Below are the code and all the weights of a small trained network. Each question names an input and a class and asks about switching units off, where a switched-off unit gives its printed mean instead of its output.

import numpy as np


def w(rows, s, z=0):
    codes = np.array(rows[::2]) - 128.0
    scale = np.full(codes.shape[1], s)
    scale[-1] = z or s
    return codes * scale


def norm(h):
    return h / np.sqrt((h * h).mean(-1, keepdims=True) + 1e-5)


def f(y):
    return y / 2 * (1 + np.tanh(0.7978845608 * (y + 0.044715 * y**3)))


def log_softmax(a):
    a = a - a.max(-1, keepdims=True)
    return a - np.log(np.exp(a).sum(-1, keepdims=True))


def net(x, mask):
    res = np.array(x, float).reshape(1, 4) / 4 @ E
    u = 0
    for l in range(3):
        y = f(norm(res) @ A[l][:, :-1].T + A[l][:, -1])
        res = res + np.where(mask[u : u + 7], y, B[l][:, -1]) @ B[l][:, :-1]
        u += 7
    return log_softmax(norm(res)[-1] @ U[:, :-1].T + U[:, -1])


A, B = {}, {}
E = w([
[192,142,238,137,122,41,37,158],'x0',
[21,124,244,86,132,161,107,232],'x1',
[179,178,70,85,175,113,83,152],'x2',
[112,207,24,212,106,2,47,197],'x3',
],0.0061)
A[0] = w([
[163,72,134,130,137,117,118,109,138],'0.n1',
[84,52,63,147,129,29,83,128,254],'0.n2',
[71,165,105,166,157,110,127,149,123],'0.n3',
[95,73,44,58,129,177,173,106,58],'0.n4',
[143,166,154,121,152,112,149,39,98],'0.n5',
[2,160,97,126,178,125,144,133,84],'0.n6',
[172,114,139,122,68,169,181,137,214],'0.n7',
],0.0096,0.00095)
B[0] = w([
[158,193,153,163,130,69,229,239,158],'0.n1',
[157,62,120,201,121,222,81,159,249],'0.n2',
[189,88,231,73,2,137,250,168,194],'0.n3',
[16,212,67,199,134,119,123,122,253],'0.n4',
[123,150,206,110,175,56,212,147,174],'0.n5',
[215,142,160,30,61,100,155,92,220],'0.n6',
[118,219,82,139,123,148,162,95,185],'0.n7',
],0.0073,0.0049)
A[1] = w([
[106,95,195,135,207,110,162,90,111],'1.n1',
[144,250,196,30,156,202,213,20,21],'1.n2',
[179,58,205,158,91,97,64,99,250],'1.n3',
[130,121,41,254,94,161,150,107,149],'1.n4',
[224,119,179,92,105,156,79,233,237],'1.n5',
[122,3,146,63,116,128,169,160,115],'1.n6',
[123,121,210,48,84,240,73,156,99],'1.n7',
],0.0067,0.0022)
B[1] = w([
[141,85,110,192,178,42,101,76,151],'1.n1',
[127,185,79,109,112,111,107,163,245],'1.n2',
[74,226,105,127,172,121,188,169,214],'1.n3',
[82,114,184,158,159,107,2,94,228],'1.n4',
[68,137,99,131,140,87,181,94,255],'1.n5',
[174,155,48,154,171,81,135,120,152],'1.n6',
[118,135,155,133,175,203,99,130,209],'1.n7',
],0.0087,0.0064)
A[2] = w([
[92,126,106,114,81,211,82,138,92],'2.n1',
[118,171,137,128,80,171,135,163,172],'2.n2',
[170,187,94,55,75,131,207,176,226],'2.n3',
[58,132,148,66,51,67,216,217,149],'2.n4',
[95,126,161,209,137,159,101,255,250],'2.n5',
[167,122,143,102,63,75,220,123,127],'2.n6',
[102,103,94,126,78,221,64,66,176],'2.n7',
],0.0077,0.0021)
B[2] = w([
[135,31,95,123,116,98,151,154,156],'2.n1',
[106,61,164,134,103,137,51,170,180],'2.n2',
[147,75,183,146,79,122,117,89,242],'2.n3',
[182,8,84,111,106,133,100,173,255],'2.n4',
[91,159,92,94,146,147,114,100,242],'2.n5',
[218,104,150,182,71,115,155,140,169],'2.n6',
[207,142,145,75,98,140,47,202,176],'2.n7',
],0.011,0.0061)
U = w([
[24,243,99,172,189,146,162,46,249],'0',
[51,72,67,106,87,246,45,147,129],'1',
[242,64,174,174,37,96,255,115,18],'2',
],0.0083,0.0014)

Each question gives the input, the list of numbers given to net, and the class t.
The units are the neurons (one row each of A and B). Each row of codes is followed by its name. A weight is (code - 128) times the scale printed after its matrix; where a second scale follows, it is the last column's (A, B and U).
mask holds one flag per neuron, layer by layer. A switched-off neuron (its flag False) gives its mean, the last column of its row in B, instead of its output. The means were averaged over made-up inputs and are rounded, as every weight is.
A unit's drop is (log p(t) with every unit on - log p(t) with that unit switched off) / (log p(t) with every unit on - log p(t) with every unit switched off).
The circuit of an input: a set's keep is (log p(t) with only the set's units on - log p(t) with every unit switched off) / (log p(t) with every unit on - log p(t) with every unit switched off). Starting from the 12 units with the biggest drops (on a tie, the unit counted first), units are removed one at a time, each time the one whose removal leaves the highest keep (on an exact tie, the one counted first), for as long as the keep stays at least 0.8.
units of the circuit, in order: the units of the circuit, biggest drop first
top k neurons: the k neurons with the biggest drops, biggest first
k most important neurons of layer l: the k neurons of layer l with the biggest drops, biggest first
drop when u is switched off: that unit's drop, to one decimal
input [-5,2,-6,8], class 2: units of the circuit, in order : [0.n3]
input [2,0,6,-6], class 2: top 2 neurons : [1.n4, 0.n2]
input [7,1,-5,-2], class 0: units of the circuit, in order : [0.n3, 1.n3]
input [1,-2,2,-3], class 2: top 2 neurons : [0.n5, 1.n4]
input [6,2,4,-7], class 0: 2 most important neurons of layer 0 : [0.n3, 0.n6]
input [0,5,0,6], class 2: top 3 neurons : [0.n3, 0.n6, 1.n4]
input [0,-5,3,-7], class 0: 3 most important neurons of layer 0 : [0.n4, 0.n3, 0.n6]
input [-6,5,8,3], class 2: 2 most important neurons of layer 0 : [0.n6, 0.n3]
input [-3,2,-5,6], class 2: 2 most important neurons of layer 0 : [0.n3, 0.n6]
input [1,-4,2,1], class 0: top 2 neurons : [0.n4, 2.n4]
input [7,-1,2,2], class 0: top 4 neurons : [0.n6, 0.n3, 0.n2, 2.n7]
input [7,-2,1,5], class 0: 2 most important neurons of layer 0 : [0.n2, 0.n6]
input [-7,6,1,6], class 2: 2 most important neurons of layer 0 : [0.n6, 0.n3]
input [-1,3,3,4], class 2: units of the circuit, in order : [0.n3]
input [-5,2,-8,6], class 2: top 2 neurons : [0.n6, 0.n3]
input [-7,7,1,4], class 2: drop when 0.n6 is switched off : 0.3
input [-2,8,0,7], class 2: drop when 0.n6 is switched off : 0.4
input [0,-7,6,-8], class 0: drop when 2.n4 is switched off : 0.5
